Below are the code and all the weights of a small trained network. Each question names an input and a target symbol and asks about switching units off, where a switched-off unit gives its printed mean instead of its output.

import numpy as np


def w(rows, s, z=0):
    codes = np.array(rows[::2]) - 128.0
    scale = np.full(codes.shape[1], s)
    scale[-1] = z or s
    return codes * scale


def f(y):
    return y / 2 * (1 + np.tanh(0.7978845608 * (y + 0.044715 * y**3)))


def softmax(a):
    e = np.exp(a - a.max(-1, keepdims=True))
    return e / e.sum(-1, keepdims=True)


def log_softmax(a):
    a = a - a.max(-1, keepdims=True)
    return a - np.log(np.exp(a).sum(-1, keepdims=True))


def net(x, mask):
    ids = ['βδεηθμπψ'.index(c) for c in x.split()]
    T = len(ids)
    res = E[ids] + P[:T]
    u = 0
    for l in range(2):
        r = res
        for j in range(2):
            rows = slice(2 * j, 2 * j + 2)
            q, k, v = (r @ M[l][rows].T for M in (Q, K, V))
            z = softmax(np.where(np.tri(T) > 0, q @ k.T / 2**0.5, -1e9)) @ v
            o = O[l][rows]
            res = res + np.where(mask[u + j], z, o[:, -1]) @ o[:, :-1]
        u += 2
        y = f(res @ A[l][:, :-1].T + A[l][:, -1])
        res = res + np.where(mask[u : u + 4], y, B[l][:, -1]) @ B[l][:, :-1]
        u += 4
    return log_softmax(res[-1] @ U[:, :-1].T + U[:, -1])


Q, K, V, O, A, B = {}, {}, {}, {}, {}, {}
E = w([
[195,110,51,127,250,94,100,100,194],'β',
[96,27,171,134,56,143,240,84,95],'δ',
[110,87,93,117,172,150,76,255,162],'ε',
[102,160,91,142,111,249,134,86,243],'η',
[18,108,39,150,162,90,226,215,113],'θ',
[63,92,84,49,127,95,86,117,127],'μ',
[184,54,53,32,159,171,127,155,38],'π',
[32,75,170,172,244,111,134,157,201],'ψ',
],0.0072)
P = w([
[107,108,38,189,75,133,102,116,147],'0',
[103,129,145,2,136,142,154,140,185],'1',
[131,182,164,164,128,110,71,175,80],'2',
[139,45,52,194,80,125,112,104,136],'3',
[97,112,158,4,156,146,159,122,155],'4',
[89,215,130,177,145,156,81,93,27],'5',
[150,16,68,187,93,130,121,86,115],'6',
[98,161,99,15,178,153,173,148,139],'7',
],0.0098)
Q[0] = w([
[99,2,18,145,157,170,120,105,170],'L0H0',
[138,83,128,201,87,134,100,125,108],'L0H0',
[68,85,109,88,172,227,138,165,148],'L0H1',
[161,239,201,83,161,152,169,122,136],'L0H1',
],0.024)
K[0] = w([
[156,81,171,146,175,227,165,92,5],'L0H0',
[196,30,140,96,97,131,192,141,151],'L0H0',
[76,192,180,180,124,207,77,112,4],'L0H1',
[72,253,94,146,163,41,59,128,201],'L0H1',
],0.019)
V[0] = w([
[40,107,213,203,179,123,122,100,217],'L0H0',
[98,79,107,92,181,32,182,158,69],'L0H0',
[221,204,82,151,210,16,193,48,142],'L0H1',
[180,146,126,200,195,219,254,191,149],'L0H1',
],0.014)
O[0] = w([
[185,128,9,79,72,18,152,96,47,89],'L0H0',
[162,212,91,174,70,136,126,176,252,166],'L0H0',
[30,130,143,148,126,28,85,67,232,3],'L0H1',
[118,154,135,158,214,20,254,67,86,105],'L0H1',
],0.0074,0.0047)
A[0] = w([
[70,125,167,166,20,121,166,148,80,140],'L0N0',
[91,236,181,50,104,87,153,145,109,255],'L0N1',
[127,251,255,85,140,127,153,136,153,85],'L0N2',
[137,177,199,29,131,174,172,149,100,85],'L0N3',
],0.012,0.004)
B[0] = w([
[149,175,185,119,71,155,154,136,138,156],'L0N0',
[186,139,164,95,153,103,71,120,159,209],'L0N1',
[187,79,111,61,135,109,126,133,10,171],'L0N2',
[130,158,130,204,163,130,187,83,168,253],'L0N3',
],0.011,0.0061)
Q[1] = w([
[120,18,86,255,16,80,130,109,102],'L1H0',
[132,196,145,245,82,101,93,98,119],'L1H0',
[177,114,87,146,190,142,82,150,125],'L1H1',
[128,74,168,242,73,80,80,134,82],'L1H1',
],0.016)
K[1] = w([
[181,2,207,172,15,90,190,102,173],'L1H0',
[138,63,126,57,131,142,208,133,214],'L1H0',
[159,125,102,206,161,123,63,126,113],'L1H1',
[154,17,114,104,137,124,185,156,191],'L1H1',
],0.016)
V[1] = w([
[167,52,50,193,239,126,52,100,178],'L1H0',
[166,130,191,13,81,188,190,26,173],'L1H0',
[49,154,208,171,24,79,197,189,89],'L1H1',
[254,32,210,220,2,118,106,24,128],'L1H1',
],0.0096)
O[1] = w([
[71,179,62,91,197,143,84,147,72,213],'L1H0',
[175,3,179,155,153,115,97,93,130,137],'L1H0',
[167,100,89,144,181,66,87,105,190,2],'L1H1',
[67,107,31,112,242,145,52,172,78,145],'L1H1',
],0.0063,0.0066)
A[1] = w([
[125,148,153,194,132,191,61,132,170,35],'L1N0',
[110,211,112,249,126,111,39,106,44,251],'L1N1',
[92,55,93,238,85,166,39,73,49,250],'L1N2',
[163,117,45,226,33,137,56,150,86,57],'L1N3',
],0.011,0.0011)
B[1] = w([
[72,2,99,129,66,92,191,149,119,226],'L1N0',
[196,17,196,194,153,85,79,120,157,219],'L1N1',
[212,244,45,53,117,91,135,125,215,255],'L1N2',
[61,171,248,117,214,103,158,59,93,227],'L1N3',
],0.0076,0.0088)
U = w([
[227,96,199,87,171,81,153,171,241,135],'β',
[96,238,89,219,151,131,211,144,192,58],'δ',
[50,61,115,106,180,46,232,47,89,25],'ε',
[197,166,211,144,145,187,79,236,29,252],'η',
[167,132,6,75,98,88,172,142,87,49],'θ',
[35,156,177,3,178,135,118,119,196,78],'μ',
[95,50,75,112,118,145,170,167,176,186],'π',
[109,120,55,198,212,115,104,100,212,147],'ψ',
],0.0039,0.0035)

Each question gives the input, a string of symbols that net reads in full, and the target symbol t.
The units are the heads (2 rows each of Q, K, V and O) and the neurons (one row each of A and B). Each row of codes is followed by its name. A weight is (code - 128) times the scale printed after its matrix; where a second scale follows, it is the last column's (O, A, B and U).
mask holds one flag per unit, layer by layer, with each layer's heads first. A switched-off unit (its flag False) gives its mean, the last column of its rows in O or B, instead of its output. The means were averaged over made-up inputs and are rounded, as every weight is.
A unit's drop is (log p(t) with every unit on - log p(t) with that unit switched off) / (log p(t) with every unit on - log p(t) with every unit switched off).
The circuit of an input: a set's keep is (log p(t) with only the set's units on - log p(t) with every unit switched off) / (log p(t) with every unit on - log p(t) with every unit switched off). Starting from all 12 units, units are removed one at a time, each time the one whose removal leaves the highest keep (on an exact tie, the one counted first), for as long as the keep stays at least 0.8.
circuit, biggest first: the units of the circuit, biggest drop first
unit that matters most: the unit with the biggest drop
top k neurons: the k neurons with the biggest drops, biggest first
k most important neurons of layer l: the k neurons of layer l with the biggest drops, biggest first
heads that matter: for each layer, one digit per head in row order, 1 if its drop is at least 0.15 and else 0, layers parted by /
input θ δ π π β ψ ψ η, target θ: circuit, biggest first : [L0H0]
input ψ μ π μ β, target η: circuit, biggest first : [L0N2 L0H0]
input π β β θ μ, target μ: 2 most important neurons of layer 1 : [L1N1 L1N0]
input ψ π β η δ μ β, target β: circuit, biggest first : [L1H0 L0N0]
input β ε η η δ δ δ β, target ψ: heads that matter : 00 / 01
input η θ ψ π δ β η η, target μ: circuit, biggest first : [L0H1 L1N1 L0N3]
input β η θ π η, target β: circuit, biggest first : [L1H1 L0N0 L1H0]
input θ π ψ β, target π: circuit, biggest first : [L0H0 L1N0]
input μ δ ε θ μ θ ψ, target β: 2 most important neurons of layer 0 : [L0N0 L0N1]
input η ψ β η θ β μ ψ, target μ: heads that matter : 01 / 10
input δ θ β ψ, target β: heads that matter : 00 / 10
input θ ε δ ψ ψ, target ψ: heads that matter : 00 / 01
input μ δ η θ, target β: circuit, biggest first : [L1H0 L1N2]
input ε μ η β π π, target β: 2 most important neurons of layer 0 : [L0N2 L0N1]
input β β η ε θ, target ε: unit that matters most : L0H0
input θ η ε μ δ π η δ, target η: heads that matter : 10 / 00
input π θ β β η δ θ, target β: circuit, biggest first : [L0N0 L1H0 L0N3]
input η π ε β ψ, target δ: circuit, biggest first : [L0N3 L0H1 L1H0]
input ψ η δ ε π δ μ η, target ψ: circuit, biggest first : [L1H1 L0N0]
input ε δ π β η μ η, target π: circuit, biggest first : [L0H0 L1N0]
input μ ε θ δ β ε ε ψ, target δ: most important neuron of layer 1 : [L1N1]
input θ ψ η ψ θ δ η, target β: top 2 neurons : [L0N0 L0N3]
input η β δ ε, target β: top 3 neurons : [L0N0 L1N2 L0N3]
input η η ε β, target ψ: heads that matter : 01 / 10
input η μ θ ε β β η δ, target μ: circuit, biggest first : [L0H1 L1H0 L0N1]
input β δ β π μ β η β, target μ: circuit, biggest first : [L0H1 L1H0 L0N3]
input θ η η μ ψ, target ε: circuit, biggest first : [L0H0]
input π ε β θ β π μ, target π: 2 most important neurons of layer 1 : [L1N0 L1N3]
